Each row has a class, written after it.
[ 12 -30 -17  -5  10 -32  41   8   8 -23 -66 -35 -32 -18 -19  45  22  34
  -9  33 -18 -14  19  -1 -24   0 -20  21  23 -18 -14 -20  -1   2  16  42]  boso
[ 19 -64 -24  18 -14  -1  42 -42  12   6 -85 -29 -25 -25  -8  32   3  53
 -21  14   1 -29 -34  25  -3  10   4  17  32 -25 -12 -25  -5   9  -4  10]  gib
[ -3 -41 -24  16  -6  -4  55  -8  -2 -13 -73 -35  17 -36 -39  30   9  20
 -18  10 -25 -30   2 -26 -19   4 -11  24  21 -48 -19 -37   0  12  21  48]  kuda
[  49  -19  -28   19   27   25    5  -27  -21    5   28   37   63   23
    2    9   11   24  -39   27  -26  -24 -107    8   11    3   16    5
   48   -1  -11   25  -70   28  -76  -60]  Rav
[ 12 -30 -30  -1   4 -38  37  11  17  -5 -52 -37 -32 -19 -17  32  23  36
  -6  54 -25 -16  20  18 -39   0 -22  19  22  -7 -12 -15   4 -11  10  41]  boso
[  61  -48  -14   25    3   27    9  -56   12   29  -14   12   37    7
    8   -8    8   27  -34   32  -31  -21 -112   12   28    4   58  -11
   40    9   -5    5  -83   21  -54  -41]  mused
[-11   7   2  -5  20  41 -39  23  34  19 -80 -21  46  43 -60  70 -37 -10
 -28  -2  60  27 -57 -70  26  30  19  29  -7 -10   3  13 -95  10  18 -23]  pida
[  7   2  -3  -9  16  43 -43  19  30  20 -71 -20  33  31 -47  79 -53  13
 -26  -5  64  17 -62 -71  21  28  22  36 -12  -5   1  -1 -88  -1  10 -13]  pida
[  39   -4   24  -17    4   41  -28  -10   25    7  -79  -40   34   55
  -46   75  -39   20  -20   -7   63   22  -72  -38   34   16   31   16
    6    3   -4   -2 -107   -8   25   -5]  mused
[ -5 -36 -13  -1 -22   5  49  -9  25 -21 -44 -24  -2 -35 -23  36   2  48
 -30  17 -10 -30 -13  15  -7  24 -18  20  29 -33 -11 -39 -10  -2   1  50]  bana
[  5   0   3  -9  31  41 -24  30  -1  -8 -45 -26  50  49 -55  81 -43  15
 -28 -17  74   7 -79 -59  32  15   6  36   6 -19  -2  14 -94   3  10 -22]  Rav
[ 12 -43  -4  -3 -14  -1  40 -24  18   9 -51 -33  -5 -17   1  54  24  42
 -20  11 -38 -25 -27  22 -12  10  -6  33  43 -32 -15 -32  -9  11  -9  27]  Kem
[ 32 -30 -37  33  30  34  20  -2  -6  12  33  -2  49  33  -3 -17  12  21
 -27  22 -36 -28 -90   0  16  -4  42  -9  34  -6 -10  20 -85  15 -86 -70]  pom
[ 50 -27 -45  22  26   7  19 -34   3  25   9  27  22  11  -1 -13   6  16
 -17  47 -26 -20 -81  19   7   8  13 -17  31  -9   1  24 -80  44 -71 -37]  boso
[  9 -38 -28  -2   6 -15  32  30  17 -24 -30 -36 -15 -21 -20  49  30  47
  -9  28 -17 -23   1  -9 -10   4 -17  36  29  -2 -10 -22  12 -16  -5  29]  Rav
[  -9    6  -17   -1   35   31  -26   26   14   24  -74  -37   48   40
  -63   58  -58  -11  -13  -20   67   22  -63  -91   27   17   15   33
   -4  -17   -4   -1 -108   23   22   10]  kuda
[ 36 -34 -35  24   5  20   2 -50  20  30  -7  48  28  -1   8 -10  11  19
 -33  36 -20 -12 -90   9  13   8  14  -2  24  10  -3  17 -39  47 -73 -47]  pida
[ -2 -33 -13   5   1 -13  51 -14  -1 -24 -69 -36   4 -31 -17  48   0  42
 -29   9   0 -25  -9 -18   1  21  15  30  33 -31   0 -40 -16  -2  17  10]  mibu
[  1 -48 -22   8   3  -9  52 -17   8   1 -65 -29   8 -24 -19  30  11  20
 -20  17 -24 -17  -8  -2 -10   2  -7  27  31 -28 -18 -42   2  14  10  37]  kuda
[ 47 -25 -47  25  24  10  23 -18  18  38  38 -12  39  17 -15 -22  30  17
 -19  36 -19 -44 -64  35  20 -10  29   7  29  14  -8  36 -70  34 -85 -52]  pom
[ 36 -11 -50  30  47   3  -9   0  -2  10  30  -4  44  17  -3   3  32   2
 -32  44 -21 -35 -73  12  24  -4   4  14  46  22  -4  41 -49  38 -85 -51]  Rav
[  27  -48  -39   21   19   27   21  -43   18   34    0   22   29    5
    7  -16    3   36  -35   36  -27  -32 -106   28   13   19   28  -14
   43   -9    6    4  -79   45  -81  -32]  bana
[ -4 -36 -24  -2  -3  -3  31  17   6 -41 -29 -38   5 -29 -35  43  15  53
 -21  25 -17 -26  -9 -20   1  13 -10  29  27 -21  -4 -29   9  -6   6  24]  Rav
[  6 -35 -14   2  -7   5  39  13  -6 -40 -23 -31   9 -33 -29  49   1  55
 -29  21  -9 -34 -16 -15   2  13 -15  31  24 -26 -10 -27   8  -8   2  18]  Rav
[ 20 -39 -11  -3  -7 -12  69 -11  22 -20 -67 -32 -26 -19 -12  39  30  45
  -9  10 -26 -24   3  -4 -17   8  -1  27  22 -18 -10 -30   4  -8  20  42]  Resu
[  33  -17  -43   35   43   22   -5   11   -9    4   37   10   52   33
   -6    0   16   16  -33   45  -23  -28 -103   -3   16   -1   16    6
   37    9   -1   28  -62   24  -97  -57]  Rav
[ 45 -47 -35  23  -5   9   6 -57   7  34  10  37  32   1 -12  -5   9  34
 -11  37 -36 -23 -91  23  20  16  13  -3  24  -3   2   1 -62  30 -78 -35]  simi
[ 10 -35 -31  17 -11 -16  38  -4  17  -6 -74 -49 -28 -28 -22  42  24  38
  -9  30   0 -27   8  19 -10  10 -11  26  28  -9 -11 -18   4   0  -3  26]  gib
[  63  -14  -40   39   10   23   25  -44    4   28   10   22   46    3
   -8   -3   13   13  -19   27   -6  -41 -102   39   16   12    7    3
   31   -5  -23   39  -72   38  -94  -51]  gib
[ 19  18  16 -28  13  27 -25   9  21  39 -53 -19  19  56 -40  78 -41  12
  -7 -18  64  18 -59 -34  27  19   2  41   6 -14  -4  18 -95  27   0   6]  Kem
[ 14 -31 -25  -6  12 -30  43  21  12 -13 -62 -44 -29 -23 -27  37  15  52
  -6  46 -20 -24  17   1 -34   0  -5  20  17 -20 -13 -21  -4  -7  10  48]  boso
[ 48 -27 -37  32  23   2   2 -30  -1  23  14  15  39  -5  -7   1  25   6
 -28  54 -43 -35 -67  25  11  14  37  11  40   4  -3  14 -62  11 -72 -48]  simi
[ 14 -46  11  -4 -12 -13  42 -29  17   4 -71 -29 -22  -7   6  56  21  47
 -21   4 -27 -18 -21  19  -7   5 -10  41  41 -28 -19 -30  -2  13   1  31]  Kem
[  49  -11  -17   16   14   19   21  -34    5   34   14   42   44   26
   11    8   19   11  -16   17  -40  -29 -101   23    6    8   -1    8
   42  -11  -21   28  -71   44  -92  -39]  Kem
[ 22   8   2 -21  21  33 -22  27  13   6 -29 -22  49  43 -50  85 -31  15
 -22  -5  68   8 -56 -30  24  18   6  35  10  -3  -2  12 -94 -11   6 -18]  Rav
[ 53  -2 -26  33  36  -1   1 -19  18  19  -4  -4  37  10  -1 -14  31 -11
 -23  47 -28 -44 -76  16  17 -15  36   9  37  39 -10  27 -51  28 -67 -30]  mused
[  7 -57 -13   3 -23 -22  26 -29   8  -1 -45 -15 -18 -20 -15  39  19  43
 -12  38 -35  -5  -6  22  -9  17 -15  28  30 -11  -9 -37  12 -15   7  22]  simi
[  5 -54 -35   6 -11  -9  40 -25   7  13 -56 -18  -2 -11 -13  17   5  30
  -4  17 -25  -6 -18   9 -13  -2 -16  17  28 -32 -16 -29   1  16   1  36]  kuda
[ 12   8  -2 -14  23  50 -26  14  29   9 -78 -10  42  30 -49  83 -42   8
 -29 -14  67  15 -72 -62  18  20  25  35  -1 -15  -6   3 -86   3   9 -22]  pida
[  24    5   -5  -26   26   20  -25    7   17   20  -52  -13   22   51
  -48   61  -48   14  -10   10   73   16  -54  -16    9   13   17   12
   -3  -17    2   13 -111   -3   15    2]  boso
[  35   -8  -31   34   34   26    3   -9   -2   19   12   10   37   31
   10    0   11   13  -21   27  -40  -31 -101   -1   12    5   19   -6
   39  -15   -8   30  -76   43 -104  -44]  Kem
[-20   1  -2   5  40  31  -8  35  16  17 -80 -24  53  51 -71  45 -39 -29
 -14 -14  57  30 -60 -92  25  18   7  21  -5 -19  -5   8 -96  30  20  -7]  kuda
[ 41 -18 -27  15  29  -1  31 -36   9  24  -2  22  22  33   8 -22  31   7
 -13  26 -29 -24 -72  34  16  -4  28  -3  36   3   0  42 -56  41 -61 -40]  Resu
[ 18  12  19 -23  38  20 -11  18  17   6 -61  -4  24  47 -47  58 -43  -1
 -11  -4  63  21 -49 -45  10  16  12  13  -9 -16  -3   7 -99   4  20  -8]  boso
[ 44 -16 -40  30  23  20  26 -21   2  21  14  26  41  28   5 -12  15   7
 -24  28 -32 -29 -92  10   8   8  25 -11  34  -2  -6  34 -76  19 -74 -43]  Resu
[  9 -36 -14   9 -25  -7  39 -10   0 -26 -52 -18  -7 -44 -29  53  11  40
 -13  30 -34 -23  18  -5 -23  21 -21  15  22 -22 -10 -47   8 -26   8  30]  simi
[  0  -4  11 -25  29  35 -16  13  26  18 -58 -14  29  43 -40  67 -38  14
 -27  -7  66  13 -69 -34  14  26   1  26   8   0  -2   0 -90  14   4  -2]  bana
[ 34 -16 -30  28  48   1   8 -23  11  17 -12   9  27  28   1 -10  32   1
 -34  43 -20 -41 -75  30   5  -2   7   8  43  13  -4  35 -54  52 -81 -35]  bana
[ 35   0 -33  23  52 -20  21 -32   9  24 -13   8  34  33   3 -10  28  -3
 -15  30 -16 -22 -69  15  15   2  28  18  40  16   2  27 -59  46 -68 -54]  mibu
[  7 -46 -18   5 -18   8  58   9  15 -27 -25 -56  -8 -29 -33  24   5  67
 -18  16  -6 -30   3  -8   1   6  12  17  13 -22 -11 -32 -16 -17   1  16]  pom
[  13   -1   -5   -4   19   48  -15    7   12    6  -69  -27   37   34
  -52   72  -45   10  -24   -6   86    5  -69  -29   32   32   17   13
    6  -19   -9    9 -104    1   -1  -23]  gib
[ 48  -9 -41  23  17  31  43 -34   6  16  27  27  56  16   1  -4  18   2
 -15  25 -41 -36 -91  23  10  18   7 -11  32 -10  -9  29 -77  26 -74 -43]  Resu
[ 37 -22 -39  31  43 -12  21 -29   8  41 -17   9  39  23 -13 -33  19  -7
 -12  35 -24 -27 -73  12  14 -13  24  19  29   0 -12  36 -56  62 -63 -30]  kuda
[ 34 -13 -32  32  41   6  16 -12 -18  23   7  12  48  28   2   0   7  18
 -32  34  -7 -20 -94  -7  11   6  29   6  34   4  -1  21 -68  34 -84 -58]  mibu
[ -16    2  -10    0   40   28  -14   38   17   23  -77  -34   56   48
  -72   48  -38  -23  -15  -13   57   27  -55  -86   28   19   17   23
    0  -24   -8   13 -108   25   20   -2]  kuda
[ 11 -32 -17   4 -12   4  68 -13   8 -29 -76 -35  -7 -27 -22  39  13  43
 -16  12 -21 -40  14  -5 -27  10   0   2  19 -36  -4 -31  -5 -13  25  40]  Resu
[ 14 -46 -24   3   0 -10  57  14  17  -6 -45 -59 -20 -14 -17  44  42  42
  -6  21 -25 -33  27  12 -25 -10   7  32  28  -3 -12 -30  -7 -22   5  15]  pom
[  33  -35  -33   23   24    9   31  -55    5   25  -13   22   40   15
    2  -11   -3   34  -22   18  -10  -19 -105    1   26   21   40   -4
   31   -9   11    4  -88   45  -65  -58]  mibu
[ 41 -52 -26  25  15   8  26 -26   5  40   8   6  21  11  -2 -24  17  34
 -25  20 -21 -27 -70   7  21 -13  41   0  31  18  -1  24 -64  40 -70 -69]  pom
[  20   13   15  -11   15   45  -20    8   11   20  -52  -20   35   53
  -35   87  -43    9  -11  -27   61   -1  -79  -32   22   17    2   34
    2  -31   -5   11 -105   12  -12   -6]  Kem
[ 17 -47 -29  15 -20  -2  47 -28  12   4 -68 -31 -18 -38 -17  36   7  46
 -16  22  -2 -34 -13  30 -11  11 -10  17  30 -22 -14 -22   3   2  -6  16]  gib
[  44  -21  -15   28   30   22    6  -14    0   30   15   11   39   29
   14   -2   10   23  -26   26  -40  -29 -109    7   12   11   30    2
   34  -14  -17   27  -80   30  -95  -41]  Kem
[  1  12   2  -8  17  44 -27  18  21  13 -78 -15  50  28 -53  90 -37  -6
 -37  -6  64  15 -60 -57  14  21  14  41   5 -12  -7   9 -86   5  18 -23]  pida
[   4    0    2    1    8   19  -39   21   21   23  -63  -21   34   42
  -74   70  -37   -8  -11   -4   48   23  -46  -68   33   34   15   35
   -3  -11    7    7 -104   -7   17  -14]  simi
[  15  -14    2  -22    6   33   -7   16   26   25  -38  -36   38   44
  -52   60  -34   26  -14  -16   61    7  -47  -26   20   10   32   26
    1   -2   -6    0 -110  -20   16  -23]  pom
[  11    6    6  -12   20   47  -13   11   18   13  -70  -18   40   44
  -57   77  -52   17  -31  -17   77   -1  -80  -40   15   21    7   31
   10  -24    0    8 -107   15    1   -4]  bana
[  2 -43 -27   1  -6  -4  44  13  10 -10 -35 -64 -19  -6 -13  44  30  38
  -3  18 -23 -22  25  11 -16  -8  -5  22  26  -4  -3 -33   0 -14   2   9]  pom
[ 53  -8 -38  23  46 -19   4 -25  -1  23   4  19  16  27   1 -17  24  -4
 -17  56 -20 -34 -57  39   1 -10  11   1  28   5  -4  44 -63  45 -69 -30]  boso
[-11 -35  -6   6   5 -25  42  13  20 -21 -78 -48 -29 -18 -10  47  33  34
 -28  34 -20 -18  17   8 -25   8 -31  31  41   6 -11 -23  16   6   6  31]  bana
[  68  -16  -27   22    4   22   14  -49    9   19   -3   12   57   17
   -8   -1   13   20  -23   34  -41  -34 -114   22   18   -1   37    8
   47    8  -16   21  -84   27  -68  -39]  mused
[  0 -23 -26   8  -6  -2  41  23  -7 -37 -30 -39   9 -40 -27  53  15  48
 -23  29 -21 -38   5 -12 -22   4 -27  28  31 -15  -7 -28  19 -10   1  21]  Rav
[  14   11    6   -7   27   30    7    6    3    5  -75  -22   44   40
  -50   83  -58   18  -19  -28   80    9  -74  -66   21   26   24   41
    4  -27    3    0 -105    3   16  -30]  mibu
[ 48  -3 -40  21  55 -11  12  -7  -2  15   8  16  27  17  -4 -16  22  -6
 -16  57 -30 -43 -52  31  -4  -8  10  -6  27   2  -7  36 -54  37 -78 -33]  boso
[ -1 -28  -6   0 -18   7  29  -4   9 -12 -29 -31  -5 -31 -10  43  -1  39
 -15   8 -21 -28 -19  -8  -3  24 -17  24  20 -39 -16 -26  -7   2   0  39]  Kem
[  0 -43 -18   8  15 -14  56   1   5  -7 -80 -31   1 -23 -26  28  12  23
 -20  27 -19 -22   4  -9 -21  -3   3  30  30 -27 -18 -34   7   6  19  31]  kuda
[ 48 -10 -30  24  16  32  11 -22   5  25   5  45  64 -13   5  11  14   5
 -40  35 -32 -37 -77  16  -6   9  23  -2  31   0 -18  23 -57  18 -78 -60]  pida
[ 12 -36  -6   4 -17   9  30  -6  12 -36 -61 -41  -1 -36 -24  31   4  39
 -23  22 -18 -22 -18 -22   4   9  18   7  29 -13 -13 -34  -7 -17  22  34]  mused
[ 10 -28   1  -2 -18 -22  48   3  24  -1 -64 -33 -29 -15  -9  56  31  42
  -4  14 -30 -19   8   7 -15   8 -26  41  31 -18 -17 -23   1   6  -3  45]  Kem
[-11 -30 -17  17   1  -8  56   7  -3 -19 -67 -42  14 -35 -33  36  16  10
 -16  19 -26 -21   5 -29 -23   2 -20  33  22 -28 -18 -37  14  14  19  37]  kuda
